Below are the code and all the weights of a small trained network. Each question names an input and a target symbol and asks about switching units off, where a switched-off unit gives its printed mean instead of its output.

import numpy as np


def w(rows, s, z=0):
    codes = np.array(rows[::2]) - 128.0
    scale = np.full(codes.shape[1], s)
    scale[-1] = z or s
    return codes * scale


def f(y):
    return y / 2 * (1 + np.tanh(0.7978845608 * (y + 0.044715 * y**3)))


def softmax(a):
    e = np.exp(a - a.max(-1, keepdims=True))
    return e / e.sum(-1, keepdims=True)


def log_softmax(a):
    a = a - a.max(-1, keepdims=True)
    return a - np.log(np.exp(a).sum(-1, keepdims=True))


def net(x, mask):
    ids = ['αγδεημξστψω'.index(c) for c in x.split()]
    T = len(ids)
    res = E[ids] + P[:T]
    u = 0
    for l in range(2):
        q, k, v = (res @ M[l].T for M in (Q, K, V))
        z = softmax(np.where(np.tri(T) > 0, q @ k.T / 2**0.5, -1e9)) @ v
        res = res + np.where(mask[u], z, O[l][:, -1]) @ O[l][:, :-1]
        u += 1
        y = f(res @ A[l][:, :-1].T + A[l][:, -1])
        res = res + np.where(mask[u : u + 12], y, B[l][:, -1]) @ B[l][:, :-1]
        u += 12
    return log_softmax(res[-1] @ U[:, :-1].T + U[:, -1])


Q, K, V, O, A, B = {}, {}, {}, {}, {}, {}
E = w([
[130,152,129,145,111,253],'α',
[107,138,130,73,141,41],'γ',
[152,183,93,77,87,138],'δ',
[185,176,38,135,155,28],'ε',
[58,183,187,120,127,118],'η',
[141,126,108,89,157,202],'μ',
[82,187,113,123,115,181],'ξ',
[97,88,136,178,47,129],'σ',
[128,67,105,133,194,92],'τ',
[153,142,45,109,149,198],'ψ',
[110,157,50,120,86,155],'ω',
],0.019)
P = w([
[54,73,53,3,99,121],'0',
[109,81,95,59,91,133],'1',
[130,108,122,91,119,137],'2',
[135,131,116,125,109,135],'3',
[155,143,122,148,110,138],'4',
[162,163,123,166,116,145],'5',
[163,175,118,187,119,134],'6',
[163,188,121,197,126,149],'7',
[165,204,118,204,118,146],'8',
[173,210,120,213,119,138],'9',
[164,227,114,223,129,129],'10',
[179,244,114,229,122,133],'11',
[172,241,103,244,133,126],'12',
[133,254,92,254,149,154],'13',
],0.0054)
Q[0] = w([
[141,254,117,64,154,205],'L0H0',
[176,107,168,110,123,162],'L0H0',
],0.0089)
K[0] = w([
[151,252,131,154,160,129],'L0H0',
[90,135,151,129,142,166],'L0H0',
],0.011)
V[0] = w([
[142,206,77,88,253,95],'L0H0',
[125,114,122,157,173,54],'L0H0',
],0.0063)
O[0] = w([
[197,88,195,107,51,140,251],'L0H0',
[200,211,172,173,255,134,17],'L0H0',
],0.0074,0.0019)
A[0] = w([
[138,154,49,138,130,117,147],'L0N0',
[149,59,56,97,167,117,85],'L0N1',
[157,23,213,146,72,157,152],'L0N2',
[81,46,135,90,147,1,135],'L0N3',
[104,156,70,146,107,108,169],'L0N4',
[161,139,220,142,198,84,202],'L0N5',
[70,20,138,93,154,89,118],'L0N6',
[138,83,102,86,84,125,35],'L0N7',
[125,123,109,131,174,40,255],'L0N8',
[89,101,169,101,113,151,142],'L0N9',
[66,162,222,81,138,192,195],'L0N10',
[92,132,122,223,127,118,117],'L0N11',
],0.01,0.0051)
B[0] = w([
[159,119,170,106,116,111,242],'L0N0',
[159,78,139,102,144,118,157],'L0N1',
[54,104,12,175,98,139,145],'L0N2',
[142,118,78,158,71,145,183],'L0N3',
[163,153,146,115,119,126,254],'L0N4',
[70,208,152,132,90,168,163],'L0N5',
[100,105,105,203,117,119,146],'L0N6',
[111,110,167,100,116,124,134],'L0N7',
[181,123,122,173,64,179,212],'L0N8',
[78,128,118,160,121,91,146],'L0N9',
[169,111,72,176,104,1,198],'L0N10',
[183,201,111,107,152,170,170],'L0N11',
],0.0099,0.0049)
Q[1] = w([
[2,118,220,113,156,96],'L1H0',
[56,79,184,80,220,113],'L1H0',
],0.0095)
K[1] = w([
[77,2,69,67,114,164],'L1H0',
[90,92,107,70,177,195],'L1H0',
],0.0087)
V[1] = w([
[31,125,132,204,134,4],'L1H0',
[11,207,3,113,57,215],'L1H0',
],0.0045)
O[1] = w([
[82,122,196,184,229,81,181],'L1H0',
[1,55,185,86,28,104,250],'L1H0',
],0.0073,0.0025)
A[1] = w([
[126,152,102,91,94,83,183],'L1N0',
[130,121,193,59,162,128,127],'L1N1',
[155,105,93,136,155,174,72],'L1N2',
[84,102,129,118,89,183,97],'L1N3',
[89,55,72,120,150,146,125],'L1N4',
[167,3,119,166,142,166,32],'L1N5',
[180,139,154,129,172,130,137],'L1N6',
[158,129,162,16,180,173,111],'L1N7',
[156,144,112,118,122,147,78],'L1N8',
[102,117,89,176,183,155,85],'L1N9',
[119,145,196,162,170,78,3],'L1N10',
[136,162,129,192,153,163,83],'L1N11',
],0.011,0.0062)
B[1] = w([
[82,133,108,133,161,109,253],'L1N0',
[99,59,154,147,3,83,136],'L1N1',
[143,166,117,133,100,66,149],'L1N2',
[135,120,168,152,82,193,198],'L1N3',
[143,45,54,127,191,126,170],'L1N4',
[230,132,180,127,141,104,154],'L1N5',
[22,117,88,123,97,108,155],'L1N6',
[166,164,217,153,26,43,168],'L1N7',
[87,155,124,156,112,170,166],'L1N8',
[98,85,93,119,49,91,136],'L1N9',
[156,82,99,68,97,243,148],'L1N10',
[108,122,173,45,151,114,161],'L1N11',
],0.0082,0.0073)
U = w([
[111,112,63,149,62,51,171],'α',
[92,169,154,182,98,179,189],'γ',
[70,191,153,20,110,187,148],'δ',
[160,210,52,106,132,170,114],'ε',
[58,183,85,141,115,2,2],'η',
[113,108,62,33,190,175,151],'μ',
[83,170,172,171,196,51,239],'ξ',
[59,147,90,180,126,207,61],'σ',
[181,115,162,193,135,176,56],'τ',
[146,144,169,74,82,87,49],'ψ',
[124,139,169,41,106,201,130],'ω',
],0.0068,0.0073)

Each question gives the input, a string of symbols that net reads in full, and the target symbol t.
The units are the heads (2 rows each of Q, K, V and O) and the neurons (one row each of A and B). Each row of codes is followed by its name. A weight is (code - 128) times the scale printed after its matrix; where a second scale follows, it is the last column's (O, A, B and U).
mask holds one flag per unit, layer by layer, with each layer's heads first. A switched-off unit (its flag False) gives its mean, the last column of its rows in O or B, instead of its output. The means were averaged over made-up inputs and are rounded, as every weight is.
A unit's drop is (log p(t) with every unit on - log p(t) with that unit switched off) / (log p(t) with every unit on - log p(t) with every unit switched off).
The circuit of an input: a set's keep is (log p(t) with only the set's units on - log p(t) with every unit switched off) / (log p(t) with every unit on - log p(t) with every unit switched off). Starting from the 12 units with the biggest drops (on a tie, the unit counted first), units are removed one at a time, each time the one whose removal leaves the highest keep (on an exact tie, the one counted first), for as long as the keep stays at least 0.8.
units of the circuit, in order: the units of the circuit, biggest drop first
most important unit: the unit with the biggest drop
top k neurons: the k neurons with the biggest drops, biggest first
k most important neurons of layer l: the k neurons of layer l with the biggest drops, biggest first
drop when u is switched off: that unit's drop, to one decimal
input ω ε γ α ω ω γ η α σ ω ξ α α, target ξ: units of the circuit, in order	[L0N10, L1H0]
input μ α μ σ, target σ: 2 most important neurons of layer 0	[L0N2, L0N10]
input δ ξ η ξ ψ ξ σ ε μ ω σ τ γ, target ε: most important unit	L0N8
input ξ ε μ η σ ω σ σ ψ σ, target ξ: units of the circuit, in order	[L0N10, L1H0]
input σ δ σ ψ σ γ ε ω δ ω ω α, target ε: units of the circuit, in order	[L1H0, L0N0, L0N8, L0N1]
input η ω η τ α ξ, target ξ: top 2 neurons	[L0N10, L1N3]
input γ σ ψ ε ε τ ψ ψ τ ψ μ τ σ, target ε: units of the circuit, in order	[L1H0, L0N11, L0H0]
input σ η ω α, target α: top 3 neurons	[L0N10, L1N9, L0N2]
input τ τ ξ ψ η ω μ α η ω σ σ τ ω, target ξ: units of the circuit, in order	[L1H0, L0N10, L0N8]
input ω γ ε μ α ω τ ξ, target ε: top 2 neurons	[L0N0, L0N8]
input ψ ψ ξ τ, target τ: 2 most important neurons of layer 0	[L0N8, L0N1]
input ψ μ ψ ω σ σ ψ, target ω: units of the circuit, in order	[L1H0, L0N10, L1N3, L0N2]
input σ τ ω η ψ σ, target ξ: units of the circuit, in order	[L1H0, L0N10]
input ε σ γ ψ γ, target ε: most important unit	L1H0
input ξ δ μ ω μ ψ γ ξ μ, target μ: top 3 neurons	[L1N4, L1N7, L0N8]
input ε ψ ξ, target α: top 2 neurons	[L0N10, L0N5]
input ξ σ ψ ω ω γ ψ ω μ, target μ: 2 most important neurons of layer 1	[L1N4, L1N7]
input ω μ η, target α: 2 most important neurons of layer 1	[L1N10, L1N11]
input σ σ ω, target δ: drop when L0N4 is switched off	0.1
input μ μ ξ η ω τ ω σ ψ ω ω ω σ ψ, target ξ: most important unit	L0N10
input δ ε ω μ τ ω α ψ δ ε γ α, target ε: drop when L0N5 is switched off	-0.2
input σ τ σ δ ε ω σ τ, target ε: drop when L0N1 is switched off	0.0
